Here is a tiny trained network, its code and every weight. The questions are about switching its units off for an input and a target symbol, where a switched-off unit gives its printed mean instead of its output.

import numpy as np


def w(rows, s, z=0):
    codes = np.array(rows[::2]) - 128.0
    scale = np.full(codes.shape[1], s)
    scale[-1] = z or s
    return codes * scale


def f(y):
    return np.maximum(y, 0)


def softmax(a):
    e = np.exp(a - a.max(-1, keepdims=True))
    return e / e.sum(-1, keepdims=True)


def log_softmax(a):
    a = a - a.max(-1, keepdims=True)
    return a - np.log(np.exp(a).sum(-1, keepdims=True))


def net(x, mask):
    ids = ['ΔΛαζμξ'.index(c) for c in x.split()]
    T = len(ids)
    res = E[ids] + P[:T]
    u = 0
    for l in range(2):
        q, k, v = (res @ M[l].T for M in (Q, K, V))
        z = softmax(np.where(np.tri(T) > 0, q @ k.T / 3**0.5, -1e9)) @ v
        res = res + np.where(mask[u], z, O[l][:, -1]) @ O[l][:, :-1]
        u += 1
        y = f(res @ A[l][:, :-1].T + A[l][:, -1])
        res = res + np.where(mask[u : u + 8], y, B[l][:, -1]) @ B[l][:, :-1]
        u += 8
    return log_softmax(res[-1] @ U[:, :-1].T + U[:, -1])


Q, K, V, O, A, B = {}, {}, {}, {}, {}, {}
E = w([
[176,239,166],'Δ',
[178,201,135],'Λ',
[155,185,174],'α',
[143,93,139],'ζ',
[171,106,63],'μ',
[144,2,38],'ξ',
],0.0098)
P = w([
[73,148,104],'0',
[151,131,149],'1',
[159,135,57],'2',
[208,185,51],'3',
[163,106,215],'4',
[140,154,68],'5',
[92,67,251],'6',
[131,46,86],'7',
[191,204,56],'8',
],0.017)
Q[0] = w([
[104,243,22],'0.h1',
[230,193,4],'0.h1',
[38,134,121],'0.h1',
],0.011)
K[0] = w([
[41,178,110],'0.h1',
[4,129,147],'0.h1',
[138,167,164],'0.h1',
],0.013)
V[0] = w([
[173,248,55],'0.h1',
[184,164,38],'0.h1',
[141,213,211],'0.h1',
],0.011)
O[0] = w([
[146,246,134,255],'0.h1',
[173,170,110,225],'0.h1',
[32,221,99,102],'0.h1',
],0.013,0.0068)
A[0] = w([
[155,127,50,2],'0.n1',
[132,110,146,52],'0.n2',
[3,113,196,221],'0.n3',
[206,127,165,215],'0.n4',
[155,134,119,127],'0.n5',
[187,168,161,77],'0.n6',
[70,97,170,53],'0.n7',
[176,111,141,197],'0.n8',
],0.017,0.0057)
B[0] = w([
[105,195,193,174],'0.n1',
[56,147,110,134],'0.n2',
[156,139,254,134],'0.n3',
[83,82,88,252],'0.n4',
[88,117,138,176],'0.n5',
[93,51,123,255],'0.n6',
[143,202,91,129],'0.n7',
[153,105,75,198],'0.n8',
],0.0082,0.019)
Q[1] = w([
[149,211,25],'1.h1',
[254,94,50],'1.h1',
[153,43,66],'1.h1',
],0.0092)
K[1] = w([
[151,221,189],'1.h1',
[253,183,107],'1.h1',
[120,74,180],'1.h1',
],0.015)
V[1] = w([
[163,102,162],'1.h1',
[99,64,250],'1.h1',
[124,120,105],'1.h1',
],0.011)
O[1] = w([
[102,193,161,65],'1.h1',
[253,209,57,2],'1.h1',
[104,188,188,180],'1.h1',
],0.0058,0.0047)
A[1] = w([
[22,135,118,166],'1.n1',
[64,118,248,220],'1.n2',
[155,212,103,55],'1.n3',
[152,221,105,3],'1.n4',
[242,196,117,254],'1.n5',
[120,64,17,43],'1.n6',
[168,185,189,13],'1.n7',
[153,58,160,55],'1.n8',
],0.012,0.0054)
B[1] = w([
[92,112,138,217],'1.n1',
[198,203,80,180],'1.n2',
[140,150,179,154],'1.n3',
[133,181,195,153],'1.n4',
[145,69,61,159],'1.n5',
[116,131,204,253],'1.n6',
[91,58,73,134],'1.n7',
[212,246,75,178],'1.n8',
],0.011,0.016)
U = w([
[123,159,254,1],'Δ',
[70,110,56,192],'Λ',
[203,160,87,44],'α',
[148,44,23,158],'ζ',
[48,14,205,164],'μ',
[195,88,239,183],'ξ',
],0.0075,0.0058)

Each question gives the input, a string of symbols that net reads in full, and the target symbol t.
The units are the heads (3 rows each of Q, K, V and O) and the neurons (one row each of A and B). Each row of codes is followed by its name. A weight is (code - 128) times the scale printed after its matrix; where a second scale follows, it is the last column's (O, A, B and U).
mask holds one flag per unit, layer by layer, with each layer's heads first. A switched-off unit (its flag False) gives its mean, the last column of its rows in O or B, instead of its output. The means were averaged over made-up inputs and are rounded, as every weight is.
A unit's drop is (log p(t) with every unit on - log p(t) with that unit switched off) / (log p(t) with every unit on - log p(t) with every unit switched off).
The circuit of an input: a set's keep is (log p(t) with only the set's units on - log p(t) with every unit switched off) / (log p(t) with every unit on - log p(t) with every unit switched off). Starting from the 12 units with the biggest drops (on a tie, the unit counted first), units are removed one at a time, each time the one whose removal leaves the highest keep (on an exact tie, the one counted first), for as long as the keep stays at least 0.8.
units of the circuit, in order: the units of the circuit, biggest drop first
most important unit: the unit with the biggest drop
k most important neurons: the k neurons with the biggest drops, biggest first
k most important neurons of layer l: the k neurons of layer l with the biggest drops, biggest first
input Λ α ζ ξ α ξ ξ ζ, target ξ: 2 most important neurons : 1.n6; 0.n8
input Λ Λ ξ Δ ζ ξ ζ, target Δ: units of the circuit, in order : 0.h1
input ζ ξ Δ, target ζ: units of the circuit, in order : 0.h1; 1.h1; 1.n5
input ξ μ Λ Δ ξ ξ Λ Λ, target ξ: units of the circuit, in order : 0.h1; 1.n6; 1.n8
input ξ Λ α, target ξ: units of the circuit, in order : 1.n6; 0.h1
input Δ ζ Λ ζ Δ Λ, target Δ: 2 most important neurons : 0.n4; 0.n3
input ξ ξ Λ Λ μ μ μ, target Λ: units of the circuit, in order : 0.h1; 1.n6; 0.n6
input ξ ξ Δ Δ Λ Δ α Λ μ, target ξ: 2 most important neurons of layer 1 : 1.n6; 1.n8
input Δ Λ ζ ξ Λ Λ Δ Δ ζ, target Δ: units of the circuit, in order : 0.h1; 0.n4; 1.n4
input α Λ Λ Λ ξ ζ, target α: units of the circuit, in order : 0.h1; 0.n3; 1.h1; 0.n4
input Λ Λ Δ ξ Λ Δ ζ, target ξ: 2 most important neurons : 1.n6; 0.n4
input μ Λ Λ Λ ζ Λ ζ, target Λ: 4 most important neurons : 0.n6; 1.n6; 0.n1; 0.n4
input Δ ζ Λ α, target Δ: 3 most important neurons : 0.n3; 0.n4; 1.n4
input Δ Λ Δ μ, target Δ: units of the circuit, in order : 0.h1; 1.n4; 0.n1
input ξ Λ Λ α ξ Δ α μ Δ, target ξ: most important unit : 1.n6
input ζ Λ Λ ξ ξ ξ Λ ξ Λ, target ζ: 4 most important neurons : 0.n3; 0.n4; 1.n5; 0.n8
input Δ ξ μ, target Δ: units of the circuit, in order : 0.h1; 1.n4; 0.n4
input Δ Λ α, target Δ: 3 most important neurons of layer 0 : 0.n4; 0.n3; 0.n8
input Λ ξ Λ Λ Δ Δ ξ, target Λ: 2 most important neurons of layer 1 : 1.n2; 1.n6
input Λ Λ Λ Δ, target Λ: units of the circuit, in order : 0.h1; 1.h1; 1.n6
input Λ α ζ ζ ξ μ Λ ξ Δ, target Λ: units of the circuit, in order : 1.h1; 0.h1; 1.n6
input ζ μ Δ ξ Λ ξ Λ ζ α, target ζ: 2 most important neurons : 0.n3; 0.n6
input Δ ζ α Λ, target Δ: 4 most important neurons of layer 0 : 0.n3; 0.n4; 0.n1; 0.n8
input α Δ Λ ξ, target α: 2 most important neurons of layer 1 : 1.n5; 1.n4
input μ Λ ξ, target μ: units of the circuit, in order : 1.n2; 1.n8
input Δ Λ ξ α Λ Λ ζ, target α: units of the circuit, in order : 1.n2
input ξ ξ ξ Δ Λ Λ, target ξ: units of the circuit, in order : 0.h1; 1.n6
input Λ Λ Λ α, target Λ: most important unit : 0.h1
input α Δ Λ α ξ ξ Λ, target α: 2 most important neurons : 1.n6; 1.n2
input Δ Λ ζ ξ, target Δ: units of the circuit, in order : 0.h1; 1.n4; 0.n1
